[[142 139 110 117]
 [145 129 120 127]
 [150 138 107 119]
 [111 114 150 142]
 [120 134 125 122]]
:
[[145 129 120]
 [150 138 107]]

[[128 128 125 126 128]
 [121 135 130 115 126]
 [105 148 141 152 101]
 [109 149 141 155 100]
 [132 128 126 129 129]]
:
[[121 135 130]
 [105 148 141]]

[[121 122 143]
 [114 108 144]
 [115 104 142]]
:
[[114 108 144]
 [115 104 142]]

[[130 127 130 130 128]
 [110 112 106 108 113]
 [108 112 105 107 113]
 [127 128 127 127 128]
 [148 145 152 151 144]]
:
[[110 112 106]
 [108 112 105]]

[[138 118 119 132 134]
 [140 150 109 136 123]
 [138 121 139 149 134]
 [140 150 131 146 116]
 [124 144 139 124 112]]
:
[[140 150 109]
 [138 121 139]]

[[123 123 122 135 145]
 [113 130 111 138 136]
 [118 131 117 138 151]]
:
[[113 130 111]
 [118 131 117]]

[[110 110 111 106 109]
 [117 119 121 118 116]
 [110 111 111 107 110]
 [146 144 152 150 143]
 [115 118 119 116 115]]
:
[[117 119 121]
 [110 111 111]]

[[111 150 123 134 111]
 [151 138 125 109 131]
 [136 131 117 124 129]
 [133 148 137 120 116]]
:
[[151 138 125]
 [136 131 117]]

[[107 109 129 147]
 [110 119 132 148]
 [117 124 151 149]
 [114 111 104 102]
 [107 100 104 125]]
:
[[110 119 132]
 [117 124 151]]
---
[[110 145 118]
 [112 154 116]
 [153 130 146]
 [116 158 116]
 [147 113 150]]
:
[[112 154 116]
 [153 130 146]]

[[100 152 104]
 [151 150 102]
 [156 106 115]
 [155 115 106]]
:
[[151 150 102]
 [156 106 115]]

[[118 118 119]
 [104 105 107]
 [115 115 116]
 [124 125 128]]
:
[[104 105 107]
 [115 115 116]]

[[132 149 128]
 [122 155 128]
 [132 147 127]]
:
[[122 155 128]
 [132 147 127]]

[[127 100 104]
 [134 140 115]
 [125 134 113]]
:
[[134 140 115]
 [125 134 113]]

[[131 109 124]
 [124  99 130]
 [128 110 122]]
:
[[124  99 130]
 [128 110 122]]

[[152 152 150 154]
 [102 103 106 104]
 [135 135 136 137]
 [116 116 116 115]
 [106 108 111 110]]
:
[[102 103 106]
 [135 135 136]]

[[141 147 125 148 109]
 [146 107 129 130 133]
 [111 154 128 132 114]]
:
[[146 107 129]
 [111 154 128]]
---
[[146 139 133 107]
 [144 114 119 109]
 [133 100 120 115]]
:
[[144 114 119]
 [133 100 120]]

[[136 117 123]
 [124 126 127]
 [ 99 132 125]]
:
[[124 126 127]
 [ 99 132 125]]

[[116 145 135]
 [106 130 138]
 [147 136 120]]
:
[[106 130 138]
 [147 136 120]]

[[122 124 148]
 [130 126 154]
 [120 124 147]
 [107 120 138]
 [109 120 140]]
:
[[130 126 154]
 [120 124 147]]

[[148 144 133]
 [101 108 132]
 [146 124 107]]
:
[[101 108 132]
 [146 124 107]]

[[125 115 115 129 121]
 [126 136 131 130 132]
 [135 134 116 132 132]
 [125 132 123 130 115]
 [132 157 131 130 118]]
:
[[126 136 131]
 [135 134 116]]

[[139 147 105 102]
 [123 111 149 152]
 [117 110 150 153]
 [115 119 139 141]
 [125 141 111 110]]
:
[[123 111 149]
 [117 110 150]]

[[120 106 157 153]
 [117 110 151 156]
 [114 105 155 156]]
:
[[117 110 151]
 [114 105 155]]
---
[[114 113 140 108 142 144 119 140 138 110 119 128]
 [144 141 119 145 115 117 149 117 114 143 145 124]
 [145 148 116 148 118 115 143 113 113 146 139 119]
 [143 145 112 152 114 113 147 112 116 147 137 120]]
:
[[114 113 140 108 142 144 119 140 138 110 119 128]
 [143 145 112 152 114 113 147 112 116 147 137 120]
 [144 141 119 145 115 117 149 117 114 143 145 124]
 [145 148 116 148 118 115 143 113 113 146 139 119]]

[[129 115 129 148 135 146 124 138 124 147]
 [122 109 123 112 123 122 133 112 124 110]
 [124 123 120 111 118 130 107 127 149 131]
 [115 111 118 109 127 115 120 121 139 126]
 [133 110 132 143 129 145 139 124 110 124]
 [130 124 124 109 112 135 112 120 144 120]
 [138 117 134 145 124 154 131 127 116 128]
 [119 103 123 121 131 119 138 116 117 116]]
:
[[115 111 118 109 127 115 120 121 139 126]
 [119 103 123 121 131 119 138 116 117 116]
 [122 109 123 112 123 122 133 112 124 110]
 [124 123 120 111 118 130 107 127 149 131]
 [129 115 129 148 135 146 124 138 124 147]
 [130 124 124 109 112 135 112 120 144 120]
 [133 110 132 143 129 145 139 124 110 124]
 [138 117 134 145 124 154 131 127 116 128]]

[[127 126 131 115 120 121 146 135 151]
 [119 121 123 110 123 125 134 129 138]]
:
[[119 121 123 110 123 125 134 129 138]
 [127 126 131 115 120 121 146 135 151]]

[[136 105]
 [137 103]
 [122 149]]
:
[[122 149]
 [136 105]
 [137 103]]

[[129 126 121]
 [140 121 119]
 [128 124 121]
 [141 114 119]
 [132 120 121]
 [118 153 123]
 [125 129 122]]
:
[[118 153 123]
 [125 129 122]
 [128 124 121]
 [129 126 121]
 [132 120 121]
 [140 121 119]
 [141 114 119]]

[[129 127 138 138 133 121 124 121 129 129 121 143 141 124]
 [120 135 122 134 119 121 131 136 126 118 124 133 140 146]
 [131 137 133 129 125 129 129 134 107 129 131 121 130 137]
 [138 135 129 122 121 125 123 130 136 136 122 134 144 124]
 [126 119 139 120 132 134 131 135 128 124 141 138 126 118]]
:
[[120 135 122 134 119 121 131 136 126 118 124 133 140 146]
 [126 119 139 120 132 134 131 135 128 124 141 138 126 118]
 [129 127 138 138 133 121 124 121 129 129 121 143 141 124]
 [131 137 133 129 125 129 129 134 107 129 131 121 130 137]
 [138 135 129 122 121 125 123 130 136 136 122 134 144 124]]

[[133 117 117]
 [102 108 115]
 [143 144 141]
 [142 132 147]
 [113 107 106]
 [134 142 149]]
:
[[102 108 115]
 [113 107 106]
 [133 117 117]
 [134 142 149]
 [142 132 147]
 [143 144 141]]

[[133 121 125 127 138 116 120 121 121 126]
 [137 125 133 127 136 131 130 131 129 151]
 [127 138 133 125 129 136 119 131 127 122]
 [126 126 140 133 127 121 126 124 134 122]]
:
[[126 126 140 133 127 121 126 124 134 122]
 [127 138 133 125 129 136 119 131 127 122]
 [133 121 125 127 138 116 120 121 121 126]
 [137 125 133 127 136 131 130 131 129 151]]
---
[[145 144 143 114 120 116 115 141]
 [123 119 146 113 123 140 101 126]
 [136 140 148 113 118 126 107 142]
 [141 143 146 114 119 121 111 143]
 [128 130 149 113 119 135 102 136]
 [125 125 148 113 121 138 101 131]
 [132 136 149 113 118 131 104 140]
 [123 113 142 113 125 141 103 121]]
:
[[145 123 136 141 128 125 132 123]
 [144 119 140 143 130 125 136 113]
 [143 146 148 146 149 148 149 142]
 [114 113 113 114 113 113 113 113]
 [120 123 118 119 119 121 118 125]
 [116 140 126 121 135 138 131 141]
 [115 101 107 111 102 101 104 103]
 [141 126 142 143 136 131 140 121]]

[[128 127 114 118 140 132 121 146 122 139]
 [149 122 134 125 127 110 140 137 133 130]]
:
[[128 149]
 [127 122]
 [114 134]
 [118 125]
 [140 127]
 [132 110]
 [121 140]
 [146 137]
 [122 133]
 [139 130]]

[[121 133 125 135 120 125 128]
 [125 121 128 138 130 119 132]
 [ 99 142 121 121 119 125 124]]
:
[[121 125  99]
 [133 121 142]
 [125 128 121]
 [135 138 121]
 [120 130 119]
 [125 119 125]
 [128 132 124]]

[[131 122 127 132 129 121 122]
 [129 152 129 131 144 117 125]
 [125 133 121 147 131 112 133]
 [119 130 138 143 141 115 125]
 [131 117 137 116 147 117 121]
 [127 142 130 131 134 113 122]
 [131 138 126 112 133 121 133]
 [131 128 119 119 112 136 120]]
:
[[131 129 125 119 131 127 131 131]
 [122 152 133 130 117 142 138 128]
 [127 129 121 138 137 130 126 119]
 [132 131 147 143 116 131 112 119]
 [129 144 131 141 147 134 133 112]
 [121 117 112 115 117 113 121 136]
 [122 125 133 125 121 122 133 120]]

[[125 105 147]
 [142 144 152]
 [155 129 142]
 [155 133 143]
 [116 125 156]
 [122 137 157]
 [118 112 152]]
:
[[125 142 155 155 116 122 118]
 [105 144 129 133 125 137 112]
 [147 152 142 143 156 157 152]]

[[139 112 131 107 124 134 110 106 141 112 120 113]
 [120 132 133 130 120 125 135 138 125 127 129 122]
 [138 118 129 115 128 134 116 113 138 118 123 120]
 [131 126 139 123 121 133 128 129 139 122 127 119]
 [131 121 135 118 121 132 121 121 138 118 124 115]
 [142 126 131 128 138 136 124 122 140 130 128 136]]
:
[[139 120 138 131 131 142]
 [112 132 118 126 121 126]
 [131 133 129 139 135 131]
 [107 130 115 123 118 128]
 [124 120 128 121 121 138]
 [134 125 134 133 132 136]
 [110 135 116 128 121 124]
 [106 138 113 129 121 122]
 [141 125 138 139 138 140]
 [112 127 118 122 118 130]
 [120 129 123 127 124 128]
 [113 122 120 119 115 136]]

[[102 116 115 119 153 152 116 114 140]
 [100 112 111 121 157 155 112 111 142]
 [117 122 121 123 139 145 123 121 132]
 [118 148 146 106 131 125 148 143 134]]
:
[[102 100 117 118]
 [116 112 122 148]
 [115 111 121 146]
 [119 121 123 106]
 [153 157 139 131]
 [152 155 145 125]
 [116 112 123 148]
 [114 111 121 143]
 [140 142 132 134]]
